Below is a small trained network, with its code and all its weights. Each question gives an input and a target symbol and asks what happens when units are switched off, that is, made to give their printed mean instead of their output.

import numpy as np


def w(rows, s, z=0):
    codes = np.array(rows[::2]) - 128.0
    scale = np.full(codes.shape[1], s)
    scale[-1] = z or s
    return codes * scale


def f(y):
    return np.maximum(y, 0)


def softmax(a):
    e = np.exp(a - a.max(-1, keepdims=True))
    return e / e.sum(-1, keepdims=True)


def log_softmax(a):
    a = a - a.max(-1, keepdims=True)
    return a - np.log(np.exp(a).sum(-1, keepdims=True))


def net(x, mask):
    ids = ['βδεηπφψω'.index(c) for c in x.split()]
    T = len(ids)
    res = E[ids] + P[:T]
    r = res
    for j in range(3):
        rows = slice(3 * j, 3 * j + 3)
        q, k, v = (r @ M[0][rows].T for M in (Q, K, V))
        z = softmax(np.where(np.tri(T) > 0, q @ k.T / 3**0.5, -1e9)) @ v
        o = O[0][rows]
        res = res + np.where(mask[j], z, o[:, -1]) @ o[:, :-1]
    y = f(res @ A[0][:, :-1].T + A[0][:, -1])
    res = res + np.where(mask[3:7], y, B[0][:, -1]) @ B[0][:, :-1]
    return log_softmax(res[-1] @ U[:, :-1].T + U[:, -1])


Q, K, V, O, A, B = {}, {}, {}, {}, {}, {}
E = w([
[47,120,54,45],'β',
[144,205,69,242],'δ',
[119,241,233,165],'ε',
[231,108,126,107],'η',
[205,76,23,172],'π',
[94,161,164,16],'φ',
[17,8,200,184],'ψ',
[224,103,124,89],'ω',
],0.014)
P = w([
[162,116,120,65],'0',
[10,78,158,163],'1',
[197,162,99,85],'2',
[76,99,175,205],'3',
[201,193,81,86],'4',
[114,118,175,254],'5',
[213,220,90,90],'6',
],0.0075)
Q[0] = w([
[72,94,150,121],'H0',
[92,32,169,186],'H0',
[121,132,166,168],'H0',
[150,128,140,110],'H1',
[250,133,162,156],'H1',
[68,72,157,146],'H1',
[138,172,170,166],'H2',
[94,137,145,168],'H2',
[131,111,164,171],'H2',
],0.017)
K[0] = w([
[94,94,145,116],'H0',
[134,7,134,92],'H0',
[153,108,134,99],'H0',
[124,134,156,133],'H1',
[160,114,161,152],'H1',
[118,73,126,67],'H1',
[113,160,150,150],'H2',
[109,148,119,159],'H2',
[140,149,131,184],'H2',
],0.02)
V[0] = w([
[109,227,210,230],'H0',
[144,108,74,240],'H0',
[141,186,230,113],'H0',
[83,106,150,37],'H1',
[209,2,167,79],'H1',
[138,220,118,140],'H1',
[106,78,121,76],'H2',
[188,58,75,65],'H2',
[136,60,200,66],'H2',
],0.0068)
O[0] = w([
[73,153,182,165,70],'H0',
[52,56,122,171,80],'H0',
[154,207,197,172,92],'H0',
[156,221,142,171,251],'H1',
[254,111,132,163,56],'H1',
[76,121,93,93,133],'H1',
[111,142,159,198,203],'H2',
[81,139,120,247,155],'H2',
[134,95,160,180,160],'H2',
],0.0071,0.0028)
A[0] = w([
[254,151,156,83,91],'N0',
[96,158,148,164,171],'N1',
[100,131,210,56,254],'N2',
[43,160,233,126,51],'N3',
],0.0087,0.0051)
B[0] = w([
[63,44,189,33,211],'N0',
[156,74,191,187,192],'N1',
[71,199,121,248,255],'N2',
[254,68,59,90,215],'N3',
],0.0077,0.0068)
U = w([
[172,189,35,60,187],'β',
[3,100,122,125,210],'δ',
[179,199,145,193,208],'ε',
[159,90,150,102,147],'η',
[190,105,60,167,2],'π',
[63,159,217,60,38],'φ',
[117,82,182,199,20],'ψ',
[150,89,151,85,132],'ω',
],0.008,0.0028)

Each question gives the input, a string of symbols that net reads in full, and the target symbol t.
The units are the heads (3 rows each of Q, K, V and O) and the neurons (one row each of A and B). Each row of codes is followed by its name. A weight is (code - 128) times the scale printed after its matrix; where a second scale follows, it is the last column's (O, A, B and U).
mask holds one flag per unit, heads first, then neurons. A switched-off unit (its flag False) gives its mean, the last column of its rows in O or B, instead of its output. The means were averaged over made-up inputs and are rounded, as every weight is.
A unit's drop is (log p(t) with every unit on - log p(t) with that unit switched off) / (log p(t) with every unit on - log p(t) with every unit switched off).
The circuit of an input: a set's keep is (log p(t) with only the set's units on - log p(t) with every unit switched off) / (log p(t) with every unit on - log p(t) with every unit switched off). Starting from all 7 units, units are removed one at a time, each time the one whose removal leaves the highest keep (on an exact tie, the one counted first), for as long as the keep stays at least 0.8.
units of the circuit, in order: the units of the circuit, biggest drop first
heads that matter: for each layer, one digit per head in row order, 1 if its drop is at least 0.15 and else 0, layers parted by /
drop of u: that unit's drop, to one decimal
input δ η ψ φ, target ε: heads that matter -> 000
input ε η β φ φ ψ β, target ε: units of the circuit, in order -> H0, N0
input ε ψ η ω φ, target ε: heads that matter -> 100
input ε ω β δ β η, target ω: heads that matter -> 001
input β β ψ φ φ β ω, target ω: heads that matter -> 010
input φ φ φ φ η ε, target φ: units of the circuit, in order -> H2, N0
input π φ ψ β η δ, target β: units of the circuit, in order -> H2
input ψ ε η, target ε: units of the circuit, in order -> H0, H1, N0, H2
input δ ω β β β, target δ: heads that matter -> 100
input β π β ε ω, target ε: heads that matter -> 100
input φ δ ω, target δ: heads that matter -> 110
input ψ π β π ω β φ, target φ: drop of H0 -> 0.7
input η β π δ ω β β, target δ: drop of H1 -> 0.1
input ψ π β β δ, target δ: units of the circuit, in order -> H1
input ψ δ φ ε, target φ: drop of N0 -> 1.2
